Below are the code and all the weights of a small trained network. Each question names an input and a target symbol and asks about switching units off, where a switched-off unit gives its printed mean instead of its output.

import numpy as np


def w(rows, s, z=0):
    codes = np.array(rows[::2]) - 128.0
    scale = np.full(codes.shape[1], s)
    scale[-1] = z or s
    return codes * scale


def f(y):
    return y / 2 * (1 + np.tanh(0.7978845608 * (y + 0.044715 * y**3)))


def softmax(a):
    e = np.exp(a - a.max(-1, keepdims=True))
    return e / e.sum(-1, keepdims=True)


def log_softmax(a):
    a = a - a.max(-1, keepdims=True)
    return a - np.log(np.exp(a).sum(-1, keepdims=True))


def net(x, mask):
    ids = ['αβγδεζηθμπσφψω'.index(c) for c in x.split()]
    T = len(ids)
    res = E[ids] + P[:T]
    q, k, v = (res @ M[0].T for M in (Q, K, V))
    z = softmax(np.where(np.tri(T) > 0, q @ k.T / 3**0.5, -1e9)) @ v
    res = res + np.where(mask[0], z, O[0][:, -1]) @ O[0][:, :-1]
    y = f(res @ A[0][:, :-1].T + A[0][:, -1])
    res = res + np.where(mask[1:9], y, B[0][:, -1]) @ B[0][:, :-1]
    return log_softmax(res[-1] @ U[:, :-1].T + U[:, -1])


Q, K, V, O, A, B = {}, {}, {}, {}, {}, {}
E = w([
[114,130,73,86,177],'α',
[171,147,75,76,136],'β',
[162,166,123,54,104],'γ',
[49,89,97,137,67],'δ',
[41,117,120,134,185],'ε',
[133,154,104,80,136],'ζ',
[143,64,250,171,189],'η',
[176,129,89,51,113],'θ',
[113,128,181,161,126],'μ',
[135,135,91,89,141],'π',
[134,145,108,84,111],'σ',
[104,162,120,107,181],'φ',
[148,141,108,194,37],'ψ',
[125,174,103,149,234],'ω',
],0.022)
P = w([
[59,81,9,101,54],'0',
[90,140,149,165,122],'1',
[75,155,141,151,126],'2',
[82,139,143,129,129],'3',
[95,157,133,123,117],'4',
[88,166,123,126,116],'5',
[86,182,129,130,113],'6',
],0.011)
Q[0] = w([
[189,94,161,187,127],'h1',
[86,228,81,113,117],'h1',
[115,131,2,130,125],'h1',
],0.0085)
K[0] = w([
[162,179,174,63,97],'h1',
[145,72,10,105,117],'h1',
[115,121,122,145,93],'h1',
],0.012)
V[0] = w([
[2,75,222,108,185],'h1',
[146,143,198,99,33],'h1',
[115,217,126,136,211],'h1',
],0.011)
O[0] = w([
[103,251,74,153,96,50],'h1',
[13,72,190,99,132,1],'h1',
[157,83,155,180,78,94],'h1',
],0.012,0.0057)
A[0] = w([
[75,178,131,138,150,76],'n1',
[154,165,130,74,164,46],'n2',
[113,121,110,145,54,1],'n3',
[177,165,117,145,112,67],'n4',
[143,164,131,80,148,50],'n5',
[126,152,178,153,71,111],'n6',
[163,154,112,141,98,175],'n7',
[205,118,85,111,252,25],'n8',
],0.015,0.0039)
B[0] = w([
[175,103,163,107,126,158],'n1',
[163,149,106,238,95,170],'n2',
[94,76,135,177,147,135],'n3',
[110,119,172,160,165,179],'n4',
[2,28,173,144,116,153],'n5',
[157,80,75,84,76,141],'n6',
[96,145,204,149,220,178],'n7',
[147,145,145,153,53,251],'n8',
],0.0091,0.02)
U = w([
[175,150,35,124,53,110],'α',
[233,87,140,88,55,59],'β',
[102,77,205,80,108,72],'γ',
[1,163,109,133,15,13],'δ',
[121,155,101,94,165,210],'ε',
[156,126,93,114,128,122],'ζ',
[118,225,191,34,41,141],'η',
[221,85,143,122,148,71],'θ',
[118,151,129,63,55,192],'μ',
[188,138,95,70,99,147],'π',
[180,139,125,25,148,255],'σ',
[98,142,114,138,140,15],'φ',
[120,39,136,150,87,139],'ψ',
[164,127,141,152,59,164],'ω',
],0.0072,0.0051)

Each question gives the input, a string of symbols that net reads in full, and the target symbol t.
The units are the heads (3 rows each of Q, K, V and O) and the neurons (one row each of A and B). Each row of codes is followed by its name. A weight is (code - 128) times the scale printed after its matrix; where a second scale follows, it is the last column's (O, A, B and U).
mask holds one flag per unit, heads first, then neurons. A switched-off unit (its flag False) gives its mean, the last column of its rows in O or B, instead of its output. The means were averaged over made-up inputs and are rounded, as every weight is.
A unit's drop is (log p(t) with every unit on - log p(t) with that unit switched off) / (log p(t) with every unit on - log p(t) with every unit switched off).
The circuit of an input: a set's keep is (log p(t) with only the set's units on - log p(t) with every unit switched off) / (log p(t) with every unit on - log p(t) with every unit switched off). Starting from all 9 units, units are removed one at a time, each time the one whose removal leaves the highest keep (on an exact tie, the one counted first), for as long as the keep stays at least 0.8.
units of the circuit, in order: the units of the circuit, biggest drop first
k most important neurons: the k neurons with the biggest drops, biggest first
drop of u: that unit's drop, to one decimal
input ε α θ, target φ: units of the circuit, in order : h1, n7, n4, n5
input δ μ η θ, target δ: units of the circuit, in order : h1, n5
input β α α α ε ω, target ω: 2 most important neurons : n8, n2
input δ η ε ω σ φ, target δ: units of the circuit, in order : n5, h1
input ε ζ α γ θ ψ, target ψ: units of the circuit, in order : n3, h1
input α δ ζ θ θ φ, target ω: units of the circuit, in order : h1, n2, n8
input α ψ β α α, target ω: units of the circuit, in order : h1, n8, n2
input ω μ γ σ α σ, target θ: 2 most important neurons : n7, n4
input α ω π α ζ φ α, target ω: units of the circuit, in order : h1, n8, n2, n4
input ω α β, target θ: units of the circuit, in order : h1, n7
input δ σ θ φ ω μ σ, target δ: 2 most important neurons : n5, n2
input ε π φ, target φ: units of the circuit, in order : h1, n7, n4
input α α η, target η: 2 most important neurons : n1, n2
input δ β ω, target δ: 3 most important neurons : n5, n8, n2
input δ ψ ζ δ α, target δ: most important neuron : n5
input ψ σ φ σ ψ α, target γ: most important neuron : n5
input ψ β α, target γ: drop of h1 : 1.6
input η γ β α α ω, target ω: drop of n8 : 0.5
input β π ω ε α β, target β: drop of n8 : 0.3
input ψ π ω ζ, target γ: drop of n3 : 0.0
